A new row, then what is left of it after taking away its nearest point in the smallest flat space through zero that holds the last named rows above it.
In the rows, 128 means zero.
kir, 3 rows:
[[132 116 201 136 107 118 118 122  92 198 163 118 135 111 171 124 114 161
  118 176 153 141 122 135]
 [124 121 118 110 113 139 144 132  99 129 137 126 136 125 113 124 120 106
  137 146 157 158 149 111]
 [133 123 122 129 117 157 134 132  97 131 136  99 137 117 125 135 111 102
  134 141 134 142 148 114]]
New rows:
[121 128 126 153 140 132 124 136 116 150 110 123 103 172 132 115 180 161
 142 121 138 103  93 127] -> [122 125 116 149 133 148 131 139  98 147 113 111 108 168 124 117 172 142
 147 128 146 115 107 117]
[137 145 125 140 150 124 117 128 165 121 120 144 120 140 135 114 137 161
 133 107 130 102 107 162] -> [138 138 122 132 135 145 127 132 131 128 131 126 129 131 129 116 123 138
 140 126 149 125 128 147]

Pumer (5 x 24):
[[111 148 127 122 121 161 138 141 137 146 123 104 153 115 149 150 143 124
  164 152 115 102 114 148]
 [ 85 116 155 109 108 142 116 136 136 156 108 124 133 113 125 154 145 121
  123 144 118 100 107 112]
 [ 85 115 162 108 111 150 111 140 148 160 103 139 134 113 122 162 145 126
  120 152 117 103 113 103]
 [113 144 147 122 115 143 125 122 155 142  95 143 126 110 133 160 138 118
  109 146 109 113 104 118]
 [ 86 102 153 103 117 164 116 160 140 163 110 121 150 121 131 159 153 144
  157 166 131 102 139 120]]
New rows:
[171 131 131 134 114 119 128 100 144 127 122 189 111 141 123 132 130 126
 109 119 129 146 145 106] -> [144 125 127 124 103 127 133 112 123 141 135 147 128 136 132 130 142 121
 142 121 129 121 133 123]
[133 143 138 140 167 173 133 122 124 119 137 146 178 146  83 141 134 118
 154 101 105 137 150 169] -> [121 123 147 129 149 149 131 110 112 117 108 137 158 141  80 142 144 114
 126  96 111 131 141 167]
[132 150 113 136 117 150 150 142 118 123 157 110 161  98 146 150 147 169
 155 139 125 119  99 144] -> [134 127 125 134 116 126 137 133 116 116 147 133 139 104 128 143 141 172
 118 127 134 133 106 121]

nado (4 x 24):
[[130 146 121 127 125 129 103 105 108 149 135 127  98 130 129 113 119 119
  127 153 139 139 132 129]
 [118  79 101 112 115 122 163 129 133 160 118  94  78 117 146  92 176 142
  171 100  86  98 134 122]
 [131 148 130 103 114 151 117  86  92 162 125 116  98 130 125 108 130 124
  157 146 130 124 137 129]
 [123 116 108 109 114 137 135 102 104 176 121 104  66 123 140  86 154 131
  168 134 106 117 134 127]]
New rows:
[147 133 137 144 158 125 127 166 122  83 145 127 120 121 113 159 126 113
 117 175 143 148 167 147] -> [145 122 135 127 149 135 142 156 114  98 138 113 107 118 115 147 143 119
 143 165 128 133 171 146]
[119  88 110 139 126 104 104 135 131 142 102 123 108 140 145 117 151 141
  79 130 125  97 161 114] -> [122 112 133 130 127 135 114 131 114 140  87 138 134 145 136 125 139 143
  90 139 128 105 152 122]

lutib, 3 rows:
[[134 118 137 133 123 136 130 111 118 111 152 128 143 153 120 123 158 149
  135 142 117 117 138 108]
 [ 93 120 111 168 120 145 131 103 122 125 139  87 157 167 139 121 170 147
  127 131 116 104 135  88]
 [ 80 118  85 139 140 138 131 113 119 129 125  86 132 159 146 138 164 125
  111 114 119 119  95 114]]
New rows:
[119 128 119 167 120 148 100 107 145 123 126 111 150 107 148 131 124 143
 134 115 113 130 110 127] -> [136 125 127 145 125 144 100 110 140 114 134 130 141 104 139 135 123 143
 135 119 112 137 104 138]
[151 151 148 111 128 150 145 129 115 149 121 120 131 114 127  98 102  88
 127 131 136 141 145 134] -> [140 142 137 110 133 155 147 118 106 141 131 110 135 134 128 102 126  94
 123 132 128 136 133 126]

Nes:
[[ 67 160 122 157 125 161 138 101 107 141  90 153  96 128 119 132 157 137
   86 112 175 125 143 144]
 [151 124 140 120 126 108 126 128 117 110 144 122 149 121 145 122 117 125
  123 131  76 142 114  95]
 [123 108 108 156 138 131 155 101 125 139 113 117 112  91 106 122 103 136
  122 111 123 114 137 101]
 [105 116  99 153 165 140 161  74  90 126 133 143 111  88 130 123 101 145
   79  94 124  92 134 139]]
New rows:
[155 157 139 116 134 117 128 135 153 120 150 143 130 122 134 132 120 153
  92 109 105 137  94 139] -> [148 154 133 127 128 124 133 137 166 134 133 136 118 118 115 133 122 153
 104 109 126 136 103 135]
[150 109 118 130 133 136 132 116 123 118 154 104 140 108 118 137  99 141
  99 133 109 115  98 123] -> [134 127 127 131 117 146 122 128 132 125 137 108 133 126 113 141 123 138
 104 141 134 127 102 129]

dep, 5 rows:
[[120 155 107 113 102 169 133 130 103 118 135 114 141 131  98  88 121 152
  117 166 160 101 101 154]
 [165 128  78 132  99 115  71 142 113 125 136 145 128 102  85 132 162 105
  151  90 112 127 144 179]
 [156 131 115 133 105 106  95 150 113 125 127 166 124 116 113 136 136 126
  151  73 113 133 159 131]
 [108 132 112 135 107 155 126 129 139 127 110 157 116  99 141 109 129 141
  148 137 127 129 128 122]
 [135 138 148  84 151 115 108 107 108 112 146 118 139 154 109 107 124 131
   94 121  96 194 114 135]]
New rows:
[128 128 147 142  94 108 184 125 150 131 123 146 134 119 131 129  81 128
 135 143 148 151 112 132] -> [141 126 134 138  94 100 165 123 145 130 130 141 137 117 115 132  94 116
 134 135 139 158 112 153]
[145 123 131 152 135  77 115 112 149 157 128 113 126 144 132 161 126 144
 135 100 122 134 130 114] -> [130 138 117 142 119 108 115 108 142 150 125 117 127 135 124 131 123 161
 133 124 131 133 114 124]

dafev:
[[128 127 150 142 123 110 104 163 160 156 112 109 122 130 150 123 116 124
  135 132 100 110 149 128]
 [142 128 154 133 114 126 100 191 174 136  77 110 103  91 152 115 112 104
  125 117 109 117 158 107]
 [147 136 156 130 143  90  92 191 143 157 129 114 129 108 132  83  76  71
  126 133 117 103 160 131]]
New rows:
[114 135 119 113 110 152 158 105 134 109 118 129 122 111 130 145 158 141
 119 125 133 158 129 106] -> [117 139 131 119 123 124 142 123 134 134 137 121 132 121 131 126 133 122
 123 135 123 142 141 118]
[118  99 123  94 163 133 152 146 132 133 105 115 126  95 113 158 173 142
 146 117 144 101 127  96] -> [117 101 127  97 173 116 146 147 125 147 125 113 136 107 110 148 160 134
 149 125 141  93 130 107]
[163 158 134 150 138 118 106 122 102 127 151 151 128 161 111 147 130 100
 146 116 158 129 132 106] -> [160 155 138 155 128 125 103 128 119 128 132 145 119 158 123 157 140 112
 148 113 148 129 136  99]

tig (3 x 24):
[[119 114 113 121 119 109 132 131 117 101 162 167 151 110 118 146 105 128
   99 131 110 103 126 142]
 [126 107 106 117 104 104 135 133  92  89 180 172 159 109 108 145  94 127
   77 130 110  96 122 148]
 [118 114 117 116 109 104 137 130 106 110 164 176 159 107 116 143 103 131
   87 135 111  98 132 150]]
New rows:
[111 119 148 105 163 117 170 176 112 134 126 152 155 115 120 178 116 118
  95 124 143  99 122 120] -> [122 124 150 111 168 131 165 176 113 137 113 121 138 129 122 168 126 115
 111 118 154 116 116 108]
[122 123 149 138 114 125 126 134 137 169 135 128 161 151 165 153 149  80
 148 130 109 167 161  98] -> [129 115 137 138 107 123 125 137 121 146 154 128 164 151 156 156 138  76
 135 126 107 162 151  98]
[135 124 139 106 121 100 135 129 146 101 131 154 122 120 100 162 124 120
 121 154 114  96 103 111] -> [145 132 150 107 116 110 136 127 137 122 113 131 112 132 102 146 136 121
 127 154 129 110 106 107]

vep (2 x 24):
[[110 122 150 166 140 102 123 116 159 123 121 146 124 131  97 143 131 115
  174 150 100 154  93 122]
 [112 123 149 167 129 106 122 103 162 129 128 143 124 145 113 148 124 117
  162 135 103 152 105 120]]
New rows:
[153 102 122 134 110 119 118 122 103 133 144 145 124 154 125 124 109 110
  86 131 114 119 125 128] -> [151 101 124 135 118 115 118 130 103 129 139 148 124 145 113 122 114 108
  97 142 110 122 115 129]
[119 141  99 107 124 158 130 148 117 133 131 117 131 120 143 105 132 124
 113  99 151 108 181 128] -> [106 137 115 135 132 139 126 138 140 130 127 130 128 124 122 117 133 115
 146 113 131 127 157 123]
[142 140 128 121 140 109 126 120 133 114 106 151 144 125 123 130 145 110
 157 160 106 135 130  98] -> [148 142 121 111 130 118 127 115 127 119 112 144 145 133 141 129 140 115
 137 145 115 127 147  98]

zoma, 3 rows:
[[130 147  92 103 101 139 140 134 172 130 126 143 142 112  97 134 122 124
  130 140 162 136 134 107]
 [ 99 121 138 133 136 127  74 120 139 116 107 153 131 117  96 107 113 105
  124 111 133 154 177 109]
 [109 125 115  79 118 131 130 149 176 115 127 168 136 115 100 102 114 111
  141 155 151 149 155 134]]
New rows:
[141 116 140 162 140 107 101 105 120 105 132  93 107 133 144 129 162 137
 113 125 100 124 106 161] -> [137 125 118 137 124 113 107 113 155 102 130 111 116 121 120 125 155 130
 117 138 123 134 117 151]
[118 155 103 156 127 138 117 122 105 135 110 110 119 115 135 154 102 157
 112 100 136 119 118  97] -> [107 140 114 124 135 133 128 141 116 124 118 131 115 118 141 130  97 150
 125 124 131 126 124 126]
